(in the rows, 128 means zero)
Each row of numbers stands for one element and depends on some of the facts below. Use the named rows to name the rest.

Some facts about the elements:
kliskes ζ d; grolur ζ a; putru ζ b; nezim ζ d
breflun ζ e; duri ζ a; rima ζ b; kledrel ζ c
tudro ζ d; romom ζ d; sipun ζ c; skovo ζ a
pleko ζ d; beflik ζ b; degrugrir ζ a; grugrer ζ c
luvo ζ d; datredrun ζ c; medrin ζ a; dibor ζ e
tutritu ζ e; grolos ζ a; vasuk ζ a; govatrol ζ b
brube ζ a; belin ζ d; zomon ζ d; nonusis ζ f
klogrum ζ d; tiflum ζ a; memum ζ c; skegrul ζ a
kiroflok ζ d; skabubu ζ f; maplo ζ a; lisor ζ e
flelis ζ c; ruter ζ a; plafu ζ d; suflok ζ a
duklo ζ a; bude ζ a; plestur ζ b; sogemil ζ a
nipam ζ e; klemu ζ d; lifi ζ c; tekeme ζ f
segrar ζ f; grugrin ζ d; truda ζ b; moga ζ d
dovas ζ b; gruklipur ζ b; pezo ζ b; pefiras ζ b
treda ζ a; steka ζ a; drobal ζ a; mupus ζ d
pazu ζ b; sameplel ζ b; maskosir ζ e; beron ζ d
skatro ζ b; fluvan ζ e; sodok ζ b; skobis ζ a
resir ζ e; tramos ζ e; gruki ζ a; vikan ζ c
segro ζ e; beflar ζ a; muten ζ f; riki ζ a
ratrim ζ a; zuplimom ζ a; favan ζ d; didrugak ζ c
bragrek ζ a; nemiples ζ e; stedrer ζ a; stuskes ζ e
fivom ζ c; triflir ζ d; pliver ζ c; fifidru ζ b
britro ζ a; dromuk ζ a; klatem ζ f; drafum ζ f
lusestem ζ e; bresek ζ c; dustak ζ a; kezuka ζ c
kebrem ζ a; pluvan ζ e; breklusa ζ c; brage ζ a
senu ζ b; graklagul ζ f; rekipa ζ a; grostafar ζ b
stadrel ζ a; vadravir ζ a; sabrar ζ c; gikol ζ c
duklas ζ a; zabuk ζ f; ruduzel ζ d; tofo ζ a
fedan ζ a; fakin ζ c; ziplitrek ζ a; gubri ζ a
rokek ζ c; tegro ζ b; drubel ζ c; skemu ζ b
kliskes Ω gikol; grolur Ω brage; putru Ω dovas; nezim Ω tekeme
breflun Ω grolos; rima Ω rekipa; kledrel Ω segrar; romom Ω klogrum
skovo Ω vadravir; pleko Ω moga; beflik Ω duklas; degrugrir Ω fifidru
grugrer Ω maplo; datredrun Ω pliver; medrin Ω grugrin; tutritu Ω nemiples
grolos Ω pleko; vasuk Ω medrin; govatrol Ω favan; zomon Ω stuskes
nonusis Ω ruduzel; tiflum Ω breflun; memum Ω skabubu; kiroflok Ω drafum
maplo Ω putru; lisor Ω bragrek; plafu Ω zomon; suflok Ω pazu
bude Ω muten; sogemil Ω britro; nipam Ω plafu; klemu Ω stedrer
lifi Ω romom; tekeme Ω skatro; grugrin Ω kiroflok; truda Ω pezo
gruklipur Ω lusestem; pezo Ω gruklipur; drobal Ω beflik; mupus Ω grostafar
pazu Ω lifi; maskosir Ω zuplimom; beron Ω sodok; sodok Ω ruter
skobis Ω gubri; tramos Ω vikan; vikan Ω fedan; segro Ω drubel
beflar Ω nipam; muten Ω duklo; riki Ω beron; ratrim Ω breklusa
zuplimom Ω rokek; favan Ω stadrel; didrugak Ω tudro; bragrek Ω klemu
stedrer Ω mupus; triflir Ω nezim; pliver Ω sabrar; britro Ω steka
klatem Ω treda; drafum Ω skemu; lusestem Ω kebrem; bresek Ω duri
dustak Ω zabuk; kezuka Ω brube; kebrem Ω datredrun; pluvan Ω maskosir
breklusa Ω plestur; brage Ω sipun; senu Ω drobal; graklagul Ω fluvan
rekipa Ω flelis; grostafar Ω senu; stadrel Ω rima; sabrar Ω didrugak
gikol Ω resir; zabuk Ω luvo; ruduzel Ω dustak; tofo Ω segro
fedan Ω pefiras; fakin Ω skegrul; ziplitrek Ω dromuk; gubri Ω fakin
rokek Ω grolur; tegro Ω nonusis; skemu Ω govatrol

Some rows with their names:
didrugak: [119 113 142 104 119 133 137 138 158 136 141 139 111 131 149 142  92  89
 122 168 141 119 142 122 127 107 135 130 119 136 129 121 152 132  98  90
  97 163 113 131 167 121 168 107]
memum: [126 106 129 108 125 133 149 131 144 141 133 123 127 120 143 121 137 120
 100 132 119 125 142 121 128 128 150 118 135 127 130 113 139 143 103 103
 111 136 123 146 146 132 147 124]
govatrol: [186 163  81  85 189 147 151 124  81 150 136 121 188  91 145 135 112  99
 141 120 135 124 225  98 143 129 151 122 170 133  80  91 105 134  89 130
 137 117 117  88 177 146  76  86]
nipam: [127  89 130 169 129 121 119 115 100 166 144 101 132 156 133  86 187 151
 123 100 128  97 114 134 148  90 130 111  86 105 109 101 117 174 132 150
 125 153 153 157 151 113 137 125]
lusestem: [108 116 152 137 114 120  98 122 138 139 152 158 104 175 144 153  72  73
 169 198 170  93 119 138 145  74  99 148  69 127 110 123 145 141 115 113
  92 199 123 111 188  91 165  90]
kebrem: [112 152 146 147 116 134  84 159 161 137 147 154  86 160 140 147  34  89
 162 182 167 117 122 126 125  80  94 148  88 157 121 126 158 101 119 113
  94 215 113 111 184  97 159  68]
datredrun: [112 119 154 111 112 133 124 148 172 136 153 148  94 143 154 157  45  58
 147 203 166 109 137 120 129  75 122 142  95 146 127 124 165 124  96  75
  80 199 108 121 197 112 195  86]
grostafar: [100 130 158  91  95 129  57 147 132  65 140 172 154 102 127  92  99 174
 159 184 153 212 179 174  71 187 186 111 131  79 109 109  82 169 100 167
 101 116  74 130 137 100 111 153]
mupus: [ 96 135 146 100 106 153  93 140 147  92 132 182 127  98 113  77 123 142
 142 180 134 219 177 176  74 194 200 133 114  83 128 114  71 160  91 187
 100 133 119 132 117  85 131 196]
pleko: [132 118 122 172 149 151 142 130 101 156 147  84 109 128 131  75 167 120
 130  90 120 131 135 130 135  87 151 137  88 116 127 107 120 155 134 151
 132 139 163 159 126 139 157 154]
tiflum: [129 133 122 158 131 136 108 145 128 153 132 114 119 139 131  96 139 161
 111  98 121 130 126 126 123 119 126 121 120 136 121 106 129 129 127 147
 125 159 133 147 137 120 114 104]
tutritu: [119 108 130 127 126 121 121 103 117 141 132 145 137 153 134 127 149 124
 126 144 130 109 127 141 140 129 123 130 112 110 112 117 122 153 119 136
 117 141 133 127 140 109 118 125]
plestur: [140 133 131 124 113  98 123 126 114  75 118 115 147 111 109 173 105 126
 180 126 142 123 100 113 135 121 113  98 136 127 139 183 120 119 168 104
 161  63 122 103 108 163 139 153]
gruki: [137 145 116 135 108 104 125 139 150 106 102 140 132 123  90 165 114 145
 144 113 125 122  80 106 130 139 103  92 145 152 152 186 116  89 161 123
 159 102 146 101 100 131 125 149]
pezo: [122 131 148 140 132 130  95 138 109 116 159 109 120 137 158 129  78 108
 169 154 161 126 148 137 127  82 121 143  99 121 107 107 148 147 125 111
 109 149  96 134 168 140 145  89]
lisor: [115 107 135 125 121 122 112 107 121 139 134 149 139 151 133 116 150 135
 126 148 132 121 133 149 132 137 134 127 110 102 111 109 114 161 113 146
 111 146 129 130 143 101 117 130]
belin: [135 141 119 127 126 121 159 117 130 102 111 129 120 110  96 159 124  90
 160 127 125 133 102 120 137 129 127 123 122 131 156 186 113 108 155 123
 157  82 161 103  89 148 156 193]
beflik: [115 130 146 108 117 129  83 134 117  86 140 141 145 117 140 112 103 148
 152 159 147 171 164 155  99 152 156 125 130  98 112 112 112 157 114 141
 113 114  88 132 136 126 116 129]

Rows to name:
No name comes twice in this set of rows, the named rows included.
[136  84 128 160 129 135 146 146 125 171 149  74 122 122 140  73 183 154
  98  79 118 110 125 109 136  80 157  96 106 123 126  96 130 164 120 119
 123 149 148 180 158 139 170 125] => lifi
[147 126 118 104 108  95 184 139 159 115 107 130 152  91  94 177 128 113
 151 121 120 105  96  89 145 143 137  80 151 142 154 169 115 108 133  86
 147  83 149 114 134 141 153 171] => flelis
[104 133 140 117 119 153 107 137 134 109 136 156 123 107 119  77 132 133
 137 158 130 196 167 166  90 168 186 138 107  92 126 110  87 157 101 177
 106 136 127 140 120 101 135 183] => klemu
[112 118 152 107 114 136 125 144 168 136 151 149  95 140 156 156  53  63
 142 199 161 111 139 123 129  84 125 141  99 144 128 122 163 124  95  77
  83 193 106 123 191 113 189  89] => pliver
[101 131 155  92  99 131  61 145 130  69 139 168 153 105 132  95  99 167
 157 182 151 206 178 171  75 184 181 116 131  82 109 108  88 166 101 162
 102 117  76 131 137 105 110 147] => senu
[106  92 128 131 132 125 139 103 119 134 132 143 137 162 146 126 148 130
 128 136 120 113 120 150 144 151 116 163 116 110 107 115 136 163 109 129
 102 138 122 140 135 107 116 104] => pluvan
[151 183 103 143 145 114 167 161 137 164 125 126 164 100 112 124 125 142
 164  92 116 112 142 100 144 160 140 124 139 145 109  65 111 116  92 143
 118 152 142 138 192 103  67 107] => rekipa
[ 93  99 115 142 142 142 158 139 141 114 117 139 128 159 153 126 118 160
 126 102 101 148 105 146 132 196  97 208 150 145 110 125 163 133 102 119
  92 133  98 159 108 114 103  61] => brage
[126 136 123 150 131 135 109 140 133 146 128 123 118 140 131 105 131 154
 110 107 122 131 127 128 123 127 123 126 126 137 124 110 132 123 127 143
 123 155 130 142 132 120 111 106] => fedan
[134 113 123 183 149 153 144 133  96 164 152  72 107 129 133  62 178 127
 127  78 119 129 134 130 136  76 154 136  80 114 126  99 119 161 136 156
 133 145 167 169 130 141 161 152] => plafu

Now the same elements, written a new way:
Some rows with their names:
brube: [121 145 101 126 147 113 124 115 120 144 128 148 152 150 133  99 120 140
 133  99 139 145 143 119 134  98]
graklagul: [124 123 144 131 134 132 143 157 141 111 131 118 132 127 129 132 139 118
 139 124 128 111 142 133 114 135]
fluvan: [106 132 101 138 145 121 116 129 123 130 127 152 146 164 138 100 117 126
 152  91 129 140  96 122 141  89]
gubri: [140 129 151 110 129 127 128 133 130 127 119 125 121  88 121 137 137 133
 117 141 130 135 139 124 123 137]
drafum: [114 162 153 106 124 134 157 205 178 149 184 130 165 128 136 140 133 134
 107 165 140 123 111 160 146 114]
kiroflok: [116 167 135 115 114 135 122 211 168 170 166 124 174 133 135 141 108 146
  75 201 132 128  89 165 148 132]
tramos: [124 118 146 122 127 134 119 145 133 112 122 129 116 108 125 137 133 119
 136 124 117 129  93 128 133 127]
skovo: [139 132 142 112 129 124 127 127 131 129 125 127 125 102 120 133 135 133
 118 126 125 135 141 125 129 132]
nezim: [127 120 132 138 121 132 118 145 130 131 112 115 125 123 125 141 142 125
 105 166 125 103 119 131 113 140]
brage: [129 120 144 135  90 112 131 137 140 123 125  99 150 113 117 137 171 145
 138 109  94 182 138 108 116 156]
pezo: [133 146 145 135 113 140 129 119 125 128 128 111  80 120 118 141  72 129
 137  90 127 102 128 136 113 138]
truda: [130 130 149 133 119 134 134 117 125 136 131 112  96 121 128 142  92 129
 137 114 130 114 123 136 120 144]
kledrel: [132 121 118 128 114 142 136 130 125 111 136 130 126 126 126 134 132 123
 129 157 132 138 132 127 135 143]
klogrum: [110 137  87 155 143 121 117 133 116 148 113 142 153 173 142 102 123 133
 123 142 147 110 120 123 115  99]
breflun: [121 119 161 122 137 140 125 166 122 115 103 134 108  76 133 138 125 121
 138 164 143 118  86 116 114 123]
tegro: [121 102 153 128 129 133 129 108 127 149 127 109  94 130 126 140 120 123
 135 123 137 139 129 145 132 158]
beflar: [139 131 151 110 132 127 129 136 127 128 118 127 120  86 122 136 133 133
 118 145 134 130 138 121 120 133]
duri: [122 145 101 127 146 113 125 115 120 144 128 148 150 150 133  98 121 140
 134  99 139 145 143 120 133  99]

Which element is each row?
No name comes twice in this set of rows, the named rows included.
[124 123 148 129 134 132 142 158 141 111 129 117 130 123 129 133 139 118
 139 127 129 112 141 133 113 137] => muten
[100 116  85 150 147 121 107 116 121 159 114 135 147 195 131  99 144 126
 120 122 141 133 132 137 135 113] => luvo
[139 164 106 129  94 153 122 131 129  91 138 122  92 137  97 132  83 123
 125  83 112 113 145 135 131 137] => sabrar
[123 119 144 123 127 133 118 144 133 113 123 130 118 113 125 135 132 119
 136 120 116 130  93 127 134 125] => segro
[134 161 140 136 107 143 125 120 125 121 127 110  69 125 109 139  53 129
 136  65 123  92 131 138 110 133] => gruklipur
[103  55 156  95 156 134 100  98 134 166 102 109  88 131  93 126 192 111
 109 117 146 199 173 161 168 179] => dustak
[ 92  46 137 123 148 139  91 111 134 169  94 100  92 165  98 130 198 103
  98 144 143 167 153 169 157 183] => ruduzel
[137 113 136 112 117 112 172  38 137 137 155 158  75 110 113 158 251 110
 108 113 139  84 138 108 131  56] => stadrel
[130 172 128 127 106 147 104 146 134  89 119 125  75 118  93 132  70 120
 133  38 101  95 107 132 122 111] => lusestem
[132 142  98 124 149 110 121 106 119 136 130 147 161 153 136 100 116 138
 133  97 127 141 144 122 139 104] => duklas
[132 115 144 121 130 131 116 140 131 106 123 129 124 110 128 139 128 117
 136 124 106 124  94 129 137 131] => lisor
[120 114 146 131 113 129 120 148 136 111 123 120 125 114 123 138 145 123
 143 115 105 145  92 122 130 134] => pluvan
[132 120 125 127 114 144 136 133 125 109 133 128 121 119 126 137 133 123
 128 164 134 139 131 126 132 147] => grugrer

